Below is a small trained network, with its code and all its weights. Each question gives an input and a target symbol and asks what happens when units are switched off, that is, made to give their printed mean instead of their output.

import numpy as np


def w(rows, s, z=0):
    codes = np.array(rows[::2]) - 128.0
    scale = np.full(codes.shape[1], s)
    scale[-1] = z or s
    return codes * scale


def norm(h):
    return h / np.sqrt((h * h).mean(-1, keepdims=True) + 1e-5)


def f(y):
    return np.maximum(y, 0)


def softmax(a):
    e = np.exp(a - a.max(-1, keepdims=True))
    return e / e.sum(-1, keepdims=True)


def log_softmax(a):
    a = a - a.max(-1, keepdims=True)
    return a - np.log(np.exp(a).sum(-1, keepdims=True))


def net(x, mask):
    ids = ['αβγδεζηθλξπστφω'.index(c) for c in x.split()]
    T = len(ids)
    res = E[ids] + P[:T]
    u = 0
    for l in range(3):
        q, k, v = (norm(res) @ M[l].T for M in (Q, K, V))
        z = softmax(np.where(np.tri(T) > 0, q @ k.T / 3**0.5, -1e9)) @ v
        res = res + np.where(mask[u], z, O[l][:, -1]) @ O[l][:, :-1]
        u += 1
        y = f(norm(res) @ A[l][:, :-1].T + A[l][:, -1])
        res = res + np.where(mask[u : u + 8], y, B[l][:, -1]) @ B[l][:, :-1]
        u += 8
    return log_softmax(norm(res)[-1] @ U[:, :-1].T + U[:, -1])


Q, K, V, O, A, B = {}, {}, {}, {}, {}, {}
E = w([
[139,121,104,144,116,111,131,131,109],'α',
[131,127,96,118,88,113,136,129,92],'β',
[126,132,128,138,116,129,130,166,102],'γ',
[124,116,132,158,101,140,130,137,119],'δ',
[141,123,113,129,116,135,174,139,132],'ε',
[123,152,134,147,122,131,140,129,101],'ζ',
[155,133,121,115,131,159,127,145,126],'η',
[151,143,122,142,97,150,136,147,131],'θ',
[133,150,118,98,126,145,127,156,104],'λ',
[118,146,122,114,136,145,123,148,125],'ξ',
[117,197,156,151,136,98,3,91,125],'π',
[96,148,121,122,121,115,135,134,130],'σ',
[108,83,118,130,139,148,143,108,128],'τ',
[108,110,122,89,157,129,127,174,130],'φ',
[128,122,120,149,165,145,148,137,121],'ω',
],0.043)
P = w([
[92,124,123,121,213,52,120,65,164],'0',
[151,164,43,183,92,251,110,188,39],'1',
[138,149,6,184,126,254,99,162,52],'2',
[132,188,56,161,102,221,99,177,68],'3',
[126,152,40,171,111,202,167,145,54],'4',
[113,147,62,156,108,215,196,132,78],'5',
[107,147,52,137,132,194,176,134,51],'6',
[99,137,61,153,148,164,173,110,62],'7',
[68,136,87,152,153,158,170,122,69],'8',
[61,139,90,144,129,166,147,123,53],'9',
[78,159,68,146,125,144,160,125,51],'10',
],0.0097)
Q[0] = w([
[53,173,39,149,141,190,169,179,91],'L0H1',
[247,69,255,33,93,54,79,9,255],'L0H1',
[114,95,168,119,143,119,187,92,187],'L0H1',
],0.0074)
K[0] = w([
[125,159,120,175,229,69,22,108,165],'L0H1',
[97,131,1,162,81,239,249,201,157],'L0H1',
[118,161,93,84,150,186,206,115,158],'L0H1',
],0.0074)
V[0] = w([
[183,145,184,235,254,182,117,93,184],'L0H1',
[110,52,157,224,43,124,99,53,180],'L0H1',
[53,141,137,209,120,102,171,210,99],'L0H1',
],0.0073)
O[0] = w([
[174,82,167,101,80,139,95,67,47,139],'L0H1',
[85,124,122,83,159,207,152,89,174,73],'L0H1',
[106,130,107,177,214,206,109,153,4,254],'L0H1',
],0.013,0.0082)
A[0] = w([
[106,125,186,164,128,96,239,201,161,116],'L0N1',
[108,14,129,189,76,62,98,120,153,199],'L0N2',
[105,146,75,1,129,141,162,114,125,130],'L0N3',
[142,138,108,158,212,114,126,62,128,134],'L0N4',
[75,156,180,160,147,65,71,165,135,111],'L0N5',
[90,167,133,123,39,133,159,151,94,109],'L0N6',
[63,126,63,91,47,154,119,62,99,9],'L0N7',
[129,152,166,91,38,94,147,125,147,3],'L0N8',
],0.0094,0.0041)
B[0] = w([
[121,106,75,110,163,160,116,72,123,163],'L0N1',
[161,134,136,77,132,162,137,190,66,176],'L0N2',
[135,91,131,247,99,149,93,170,137,178],'L0N3',
[83,117,166,106,43,127,95,144,140,188],'L0N4',
[147,150,110,72,161,183,68,84,146,181],'L0N5',
[189,129,104,124,163,142,133,146,122,253],'L0N6',
[151,139,194,128,200,169,156,182,191,195],'L0N7',
[101,134,133,144,132,70,158,136,91,149],'L0N8',
],0.012,0.0051)
Q[1] = w([
[123,136,124,124,135,196,106,155,78],'L1H1',
[157,93,202,108,121,4,155,76,204],'L1H1',
[132,101,84,158,117,85,150,128,116],'L1H1',
],0.014)
K[1] = w([
[107,167,124,144,124,88,80,80,185],'L1H1',
[128,167,65,148,149,204,226,245,64],'L1H1',
[158,87,132,95,196,117,154,132,126],'L1H1',
],0.011)
V[1] = w([
[191,61,134,172,241,197,188,35,152],'L1H1',
[44,7,13,100,88,106,140,132,90],'L1H1',
[195,168,2,131,205,124,178,83,140],'L1H1',
],0.0078)
O[1] = w([
[142,169,174,83,136,145,147,156,64,4],'L1H1',
[93,136,140,145,6,190,162,170,148,222],'L1H1',
[100,172,77,110,137,116,135,163,107,46],'L1H1',
],0.019,0.0037)
A[1] = w([
[129,209,57,178,120,112,186,128,113,86],'L1N1',
[202,164,117,55,168,159,63,158,73,130],'L1N2',
[111,79,97,7,170,149,114,154,133,140],'L1N3',
[90,94,195,198,168,81,187,33,142,48],'L1N4',
[89,113,255,111,113,85,114,107,46,39],'L1N5',
[60,99,132,181,72,197,117,91,146,126],'L1N6',
[200,132,149,119,166,91,177,186,96,3],'L1N7',
[166,195,56,170,168,113,83,137,128,99],'L1N8',
],0.0088,0.0043)
B[1] = w([
[88,107,113,100,168,138,70,209,158,202],'L1N1',
[163,50,105,165,139,131,191,39,200,253],'L1N2',
[118,112,123,141,70,137,212,92,75,149],'L1N3',
[36,201,51,122,93,121,140,107,107,139],'L1N4',
[230,219,98,122,205,133,105,83,232,161],'L1N5',
[149,101,56,90,153,63,168,147,221,205],'L1N6',
[167,108,43,140,199,105,95,1,154,158],'L1N7',
[214,27,132,48,137,144,135,133,195,230],'L1N8',
],0.0082,0.0072)
Q[2] = w([
[115,216,194,133,56,113,136,149,108],'L2H1',
[122,70,114,221,163,237,116,144,21],'L2H1',
[121,165,2,66,221,167,108,215,16],'L2H1',
],0.0093)
K[2] = w([
[195,206,69,100,37,160,143,166,94],'L2H1',
[97,79,150,202,224,2,117,30,159],'L2H1',
[140,128,158,28,150,100,133,86,228],'L2H1',
],0.0089)
V[2] = w([
[115,149,159,185,139,105,19,186,99],'L2H1',
[55,116,119,108,113,130,100,47,103],'L2H1',
[105,9,130,75,142,165,151,189,84],'L2H1',
],0.016)
O[2] = w([
[48,3,95,49,188,132,98,118,109,211],'L2H1',
[131,174,41,174,92,174,97,42,62,76],'L2H1',
[92,134,177,238,153,128,66,138,102,254],'L2H1',
],0.019,0.0063)
A[2] = w([
[112,88,116,70,92,45,152,217,156,115],'L2N1',
[167,139,157,113,78,157,71,114,84,85],'L2N2',
[172,124,140,142,137,125,13,72,108,106],'L2N3',
[128,78,57,8,135,156,129,63,114,83],'L2N4',
[173,70,150,145,105,57,122,94,123,47],'L2N5',
[194,149,196,108,128,152,147,93,76,3],'L2N6',
[124,173,67,191,134,238,87,123,71,70],'L2N7',
[132,136,188,155,145,157,65,116,94,106],'L2N8',
],0.017,0.005)
B[2] = w([
[96,164,190,107,163,150,110,4,147,171],'L2N1',
[91,64,112,42,163,156,134,132,208,155],'L2N2',
[112,64,103,104,112,172,181,157,63,190],'L2N3',
[180,158,133,99,142,228,18,123,74,236],'L2N4',
[93,169,136,146,29,61,106,169,109,168],'L2N5',
[105,91,93,91,128,100,202,149,166,170],'L2N6',
[77,147,150,88,108,37,110,7,127,247],'L2N7',
[135,63,117,103,198,170,174,97,122,210],'L2N8',
],0.014,0.012)
U = w([
[73,176,155,83,73,123,186,202,68,198],'α',
[66,194,69,100,184,147,172,157,187,103],'β',
[146,106,95,123,76,45,141,188,70,135],'γ',
[104,71,137,49,90,123,244,143,127,124],'δ',
[161,182,152,220,152,110,91,135,112,108],'ε',
[155,169,77,114,190,86,227,151,116,167],'ζ',
[98,83,101,168,57,179,140,129,193,155],'η',
[127,106,214,79,75,73,114,123,131,175],'θ',
[140,111,148,123,129,121,152,127,129,80],'λ',
[155,117,254,108,136,182,167,175,149,94],'ξ',
[158,154,104,85,120,218,94,128,117,192],'π',
[147,134,183,89,192,100,91,106,221,115],'σ',
[97,120,197,153,142,194,198,34,117,4],'τ',
[58,59,112,153,180,141,113,161,104,142],'φ',
[74,140,30,121,104,58,130,68,102,70],'ω',
],0.0096,0.0037)

Each question gives the input, a string of symbols that net reads in full, and the target symbol t.
The units are the heads (3 rows each of Q, K, V and O) and the neurons (one row each of A and B). Each row of codes is followed by its name. A weight is (code - 128) times the scale printed after its matrix; where a second scale follows, it is the last column's (O, A, B and U).
mask holds one flag per unit, layer by layer, with each layer's heads first. A switched-off unit (its flag False) gives its mean, the last column of its rows in O or B, instead of its output. The means were averaged over made-up inputs and are rounded, as every weight is.
A unit's drop is (log p(t) with every unit on - log p(t) with that unit switched off) / (log p(t) with every unit on - log p(t) with every unit switched off).
The circuit of an input: a set's keep is (log p(t) with only the set's units on - log p(t) with every unit switched off) / (log p(t) with every unit on - log p(t) with every unit switched off). Starting from the 12 units with the biggest drops (on a tie, the unit counted first), units are removed one at a time, each time the one whose removal leaves the highest keep (on an exact tie, the one counted first), for as long as the keep stays at least 0.8.
circuit, biggest first: the units of the circuit, biggest drop first
unit that matters most: the unit with the biggest drop
top k neurons: the k neurons with the biggest drops, biggest first
input α φ γ γ γ γ ζ γ γ δ, target η: circuit, biggest first : L1H1, L0N4, L0H1
input σ α γ π, target π: top neuron : L2N4
input α ω α σ γ, target η: circuit, biggest first : L1H1, L0N4, L0H1
input ξ γ φ δ δ β γ, target γ: circuit, biggest first : L0H1, L2N5
input γ γ θ, target φ: circuit, biggest first : L2H1, L0H1
input δ γ σ α α γ τ θ ζ π, target π: circuit, biggest first : L1H1, L2H1, L2N4
input ζ ξ γ γ ζ π δ θ, target π: top 3 neurons : L0N6, L2N4, L0N2
input ε η γ φ, target α: circuit, biggest first : L0N1, L1H1, L0H1
input α ω γ ε σ θ γ ζ, target η: circuit, biggest first : L0N4, L1H1, L0H1
input ε ζ ζ ζ, target α: circuit, biggest first : L1H1, L0N1, L0H1
input δ η σ γ ε ζ α ε ζ α φ, target τ: circuit, biggest first : L0H1, L2H1, L2N7, L2N8
input ζ γ β, target π: top 2 neurons : L2N4, L1N5
input γ ξ π ζ φ α σ α σ γ, target σ: circuit, biggest first : L0H1, L0N7, L1H1
input β γ α ω γ ξ, target β: unit that matters most : L0H1
input ε α φ α ζ γ ε γ γ α ε, target α: circuit, biggest first : L1H1, L0N1, L0H1
input ε ε ζ φ γ γ ξ, target α: circuit, biggest first : L0N1, L1H1, L0H1
input ζ π γ β α γ α ε, target ε: top 2 neurons : L0N7, L0N3
input δ δ ω δ ζ θ γ ε, target τ: top 2 neurons : L2N7, L2N8
input ε γ φ β α, target α: circuit, biggest first : L1H1, L0N1, L0H1
input ζ τ α α ζ β δ α, target π: unit that matters most : L2H1
input ζ ω γ γ φ ζ, target π: top 3 neurons : L1N5, L2N4, L0N4
input π β θ α η δ ζ γ γ, target ζ: top 2 neurons : L0N7, L0N5
input ζ γ γ δ ω, target π: top 2 neurons : L1N5, L2N4
input ζ ε γ γ ξ γ ζ α γ, target π: top 2 neurons : L1N5, L2N4
input ζ γ ζ ζ τ γ β ζ θ γ φ, target π: top 2 neurons : L1N5, L2N4
input η γ γ γ α ξ δ, target θ: top 2 neurons : L2N1, L2N5
input φ γ α γ ζ ζ τ θ, target ε: circuit, biggest first : L2H1
input π ζ ζ η σ, target σ: top 2 neurons : L0N7, L0N3
input ζ ε γ, target π: top 3 neurons : L1N5, L2N4, L0N4
